M =
[[124 124 123 122]
 [105 106 106 150]
 [103 104 105 152]
 [130 128 128 115]
 [121 120 120 128]
 [127 126 126 118]
 [136 134 133 107]]
M[0, 0]: 124
M[6, 2]: 133
M[5, 1]: 126
M[4, 2]: 120
M[6]: [136, 134, 133, 107]
M[2, 2]: 105
M[3, 0]: 130
M[3, 1]: 128
M[2]: [103, 104, 105, 152]
M[0, 1]: 124
M[:, 3]: [122, 150, 152, 115, 128, 118, 107]
M[6, 1]: 134
M[4, 0]: 121

data =
[[124 128 139 126]
 [122 128 135 126]
 [122 128 135 127]
 [122 129 133 127]
 [124 144 129 146]
 [133 154 113 157]]
data[0, 0]	124
data[3, 1]	129
data[:, 1]	[128, 128, 128, 129, 144, 154]
data[5, 1]	154
data[4, 1]	144
data[:, 0]	[124, 122, 122, 122, 124, 133]
data[5, 0]	133
data[2, 1]	128
data[:, 3]	[126, 126, 127, 127, 146, 157]

m =
[[116 113 114 114 140 140 141 141]
 [123 125 124 124 123 123 123 123]
 [117 115 115 115 138 138 139 139]
 [114 110 110 111 145 145 146 146]
 [128 134 133 132 110 110 109 109]
 [113 108 109 109 147 148 149 148]
 [129 136 135 134 107 107 106 106]
 [129 136 135 134 108 107 106 107]
 [128 135 133 132 110 109 109 109]
 [125 129 128 128 118 118 117 117]
 [123 125 125 124 123 123 123 123]
 [113 109 110 110 145 146 147 147]
 [121 122 122 122 127 127 127 127]
 [114 111 111 112 143 144 145 144]
 [115 113 113 113 141 141 142 141]
 [121 123 122 122 126 127 127 127]]
Indices start at 0.
row 0 col 0	116
row 6 col 0	129
row 13 col 6	145
row 8 col 6	109
row 9 col 0	125
row 1 col 5	123
row 2 col 1	115
row 11 col 5	146
row 12 col 2	122
row 15 col 0	121
row 14 col 2	113
row 1 col 3	124
row 9 col 5	118
row 2 col 0	117
row 1 col 7	123
row 3 col 0	114
row 4 col 7	109
row 7 col 7	107
row 3 col 7	146
row 7 col 2	135
row 2 col 3	115
row 11 col 6	147
row 0 col 1	113
row 14 col 5	141
row 7 col 1	136
row 7 col 0	129
row 14 col 3	113
row 3 col 1	110
row 5 col 5	148
row 11 col 2	110
row 5 col 4	147
row 4 col 0	128

arr = [123 112 123 106 114 151 130 133 120 145 114 155 124]
arr[0] = 123
arr[9] = 145
arr[2] = 123
arr[12] = 124

X =
[[119 124 140 119 136]
 [123 118 127 114 141]
 [121 124 140 119 137]
 [134 110 109 110 146]
 [149 107 121 110 150]
 [142 112 125 113 146]
 [155 104 115 108 153]]
Rows and columns are counted from 0.
(0, 0) => 119
(4, 4) => 150
(6, 1) => 104
(1, 1) => 118
(3, 0) => 134
(2, 2) => 140
(0, 4) => 136
(4, 0) => 149
(6, 0) => 155
(4, 1) => 107
(1, 3) => 114
(5, 3) => 113
(3, 2) => 109
(3, 3) => 110
(6, 3) => 108

a =
[[123 129 127 127 126 122 126 122 126 129 121 123 122 122]
 [116 120 137 138 136 116 136 116 136 120 117 116 116 116]
 [125 132 123 123 123 124 123 124 123 132 122 125 124 124]
 [131 140 113 112 113 129 113 131 113 140 126 131 130 130]
 [116 120 138 138 136 116 137 116 136 120 117 116 116 116]
 [115 119 140 140 138 115 138 115 138 119 116 114 115 115]
 [123 130 126 126 125 122 125 123 125 130 121 123 123 123]
 [124 131 124 124 123 123 123 124 123 131 122 124 124 124]
 [108 110 151 151 148 109 149 108 148 110 112 107 108 109]
 [119 125 132 132 131 119 131 119 131 125 119 119 119 119]
 [129 137 116 116 116 127 116 129 116 137 125 129 128 128]]
a[0][0] = 123
a[3] = [131, 140, 113, 112, 113, 129, 113, 131, 113, 140, 126, 131, 130, 130]
a[8][7] = 108
a[8][10] = 112
a[1][0] = 116
a[2][10] = 122
a[1][5] = 116
a[8] = [108, 110, 151, 151, 148, 109, 149, 108, 148, 110, 112, 107, 108, 109]
a[:, 8] = [126, 136, 123, 113, 136, 138, 125, 123, 148, 131, 116]
a[8][1] = 110
a[9][11] = 119
a[4] = [116, 120, 138, 138, 136, 116, 137, 116, 136, 120, 117, 116, 116, 116]
a[1][4] = 136
a[10][3] = 116
a[10][5] = 127
a[:, 7] = [122, 116, 124, 131, 116, 115, 123, 124, 108, 119, 129]
a[10][0] = 129
a[0][13] = 122
a[:, 9] = [129, 120, 132, 140, 120, 119, 130, 131, 110, 125, 137]
a[:, 10] = [121, 117, 122, 126, 117, 116, 121, 122, 112, 119, 125]
a[1][10] = 117
a[:, 0] = [123, 116, 125, 131, 116, 115, 123, 124, 108, 119, 129]
a[6][3] = 126
a[10][9] = 137
a[7][4] = 123
a[:, 6] = [126, 136, 123, 113, 137, 138, 125, 123, 149, 131, 116]
a[8][4] = 148
a[4][1] = 120
a[:, 4] = [126, 136, 123, 113, 136, 138, 125, 123, 148, 131, 116]
a[1][7] = 116
a[6][4] = 125
a[9][6] = 131
a[5][5] = 115
a[1] = [116, 120, 137, 138, 136, 116, 136, 116, 136, 120, 117, 116, 116, 116]
a[9][9] = 125
a[6][5] = 122
